Below is a small trained network, with its code and all its weights. Each question gives an input and a class and asks what happens when units are switched off, that is, made to give their printed mean instead of their output.

import numpy as np


def w(rows, s, z=0):
    codes = np.array(rows[::2]) - 128.0
    scale = np.full(codes.shape[1], s)
    scale[-1] = z or s
    return codes * scale


def norm(h):
    return h / np.sqrt((h * h).mean(-1, keepdims=True) + 1e-5)


def f(y):
    return np.maximum(y, 0)


def log_softmax(a):
    a = a - a.max(-1, keepdims=True)
    return a - np.log(np.exp(a).sum(-1, keepdims=True))


def net(x, mask):
    res = np.array(x, float).reshape(1, 5) / 4 @ E
    u = 0
    for l in range(4):
        y = f(norm(res) @ A[l][:, :-1].T + A[l][:, -1])
        res = res + np.where(mask[u : u + 4], y, B[l][:, -1]) @ B[l][:, :-1]
        u += 4
    return log_softmax(norm(res)[-1] @ U[:, :-1].T + U[:, -1])


A, B = {}, {}
E = w([
[115,138,1,159,142,141,112],'x0',
[69,137,104,94,84,163,128],'x1',
[45,137,159,134,237,71,156],'x2',
[93,99,115,172,133,206,114],'x3',
[143,19,78,164,127,62,151],'x4',
],0.0064)
A[0] = w([
[45,122,117,84,136,9,66,96],'L0N1',
[164,122,205,214,197,69,156,55],'L0N2',
[156,214,112,254,121,245,42,1],'L0N3',
[44,130,187,171,140,109,176,61],'L0N4',
],0.0066,0.0028)
B[0] = w([
[150,181,147,126,148,198,161,215],'L0N1',
[174,128,111,185,156,130,154,220],'L0N2',
[152,126,97,253,116,189,27,254],'L0N3',
[153,138,209,60,150,177,138,197],'L0N4',
],0.0079,0.0038)
A[1] = w([
[161,172,175,95,53,95,91,7],'L1N1',
[59,141,253,72,172,116,168,56],'L1N2',
[133,128,59,37,232,161,76,33],'L1N3',
[75,176,204,50,195,158,126,104],'L1N4',
],0.0052,0.0014)
B[1] = w([
[113,215,139,98,43,128,34,180],'L1N1',
[69,131,100,138,255,190,45,247],'L1N2',
[143,223,8,97,128,93,135,170],'L1N3',
[45,78,160,81,123,219,99,254],'L1N4',
],0.0063,0.0033)
A[2] = w([
[57,19,15,187,146,110,162,8],'L2N1',
[115,185,221,98,26,62,65,19],'L2N2',
[54,17,97,161,3,98,206,83],'L2N3',
[159,44,243,169,136,13,213,122],'L2N4',
],0.0047,0.0018)
B[2] = w([
[127,149,202,77,129,96,105,250],'L2N1',
[225,221,199,61,52,85,98,209],'L2N2',
[157,52,61,3,162,154,119,226],'L2N3',
[167,239,71,110,254,121,118,221],'L2N4',
],0.0076,0.0021)
A[3] = w([
[111,186,184,71,3,56,12,2],'L3N1',
[181,126,71,80,203,215,142,248],'L3N2',
[120,8,28,36,90,174,81,98],'L3N3',
[39,169,44,127,127,50,93,96],'L3N4',
],0.0061,0.0016)
B[3] = w([
[253,100,229,2,140,207,135,191],'L3N1',
[110,82,150,184,87,57,184,255],'L3N2',
[81,85,198,78,55,4,140,212],'L3N3',
[96,214,46,89,43,193,161,159],'L3N4',
],0.0075,0.0061)
U = w([
[160,106,84,255,65,202,52,252],'0',
[86,206,42,108,81,134,191,26],'1',
[214,123,114,202,228,49,194,78],'2',
[125,33,132,95,40,25,151,102],'3',
[60,132,205,108,231,208,133,159],'4',
[223,154,205,32,75,183,111,98],'5',
],0.012,0.0016)

Each question gives the input, the list of numbers given to net, and the class t.
The units are the neurons (one row each of A and B). Each row of codes is followed by its name. A weight is (code - 128) times the scale printed after its matrix; where a second scale follows, it is the last column's (A, B and U).
mask holds one flag per neuron, layer by layer. A switched-off neuron (its flag False) gives its mean, the last column of its row in B, instead of its output. The means were averaged over made-up inputs and are rounded, as every weight is.
A unit's drop is (log p(t) with every unit on - log p(t) with that unit switched off) / (log p(t) with every unit on - log p(t) with every unit switched off).
The circuit of an input: a set's keep is (log p(t) with only the set's units on - log p(t) with every unit switched off) / (log p(t) with every unit on - log p(t) with every unit switched off). Starting from the 12 units with the biggest drops (on a tie, the unit counted first), units are removed one at a time, each time the one whose removal leaves the highest keep (on an exact tie, the one counted first), for as long as the keep stays at least 0.8.
circuit, biggest first: the units of the circuit, biggest drop first
unit that matters most: the unit with the biggest drop
top k neurons: the k neurons with the biggest drops, biggest first
top k neurons in layer l: the k neurons of layer l with the biggest drops, biggest first
drop when u is switched off: that unit's drop, to one decimal
input [2,4,3,6,2], class 3: unit that matters most => L1N2
input [-2,-6,-1,-8,-2], class 2: circuit, biggest first => L0N2, L1N4
input [-5,2,2,-3,5], class 4: circuit, biggest first => L1N2, L0N1
input [3,-8,-6,-1,5], class 3: circuit, biggest first => L3N3, L0N3
input [-6,-4,-1,7,0], class 2: top 2 neurons in layer 0 => L0N2, L0N1
input [8,7,6,8,-1], class 1: circuit, biggest first => L3N4, L1N3
input [6,4,4,4,-4], class 1: top 4 neurons => L3N4, L1N3, L0N2, L1N2
input [-5,0,-8,7,0], class 0: top 2 neurons in layer 0 => L0N3, L0N4
input [-8,-2,-5,8,7], class 3: top 2 neurons => L2N3, L3N3
input [-8,7,0,1,3], class 4: top 2 neurons => L1N2, L0N3
input [-2,6,-8,0,3], class 3: top 2 neurons in layer 0 => L0N4, L0N1
input [-7,-4,0,3,-6], class 4: top 2 neurons => L1N2, L1N4
input [4,1,0,-7,5], class 1: top 2 neurons in layer 1 => L1N4, L1N3
input [3,8,-1,8,3], class 3: circuit, biggest first => L3N3
input [8,8,1,2,-6], class 0: drop when L0N3 is switched off => 1.5
input [3,3,1,7,-7], class 0: drop when L2N4 is switched off => 0.0
input [3,8,-1,4,-5], class 0: drop when L0N3 is switched off => 0.7
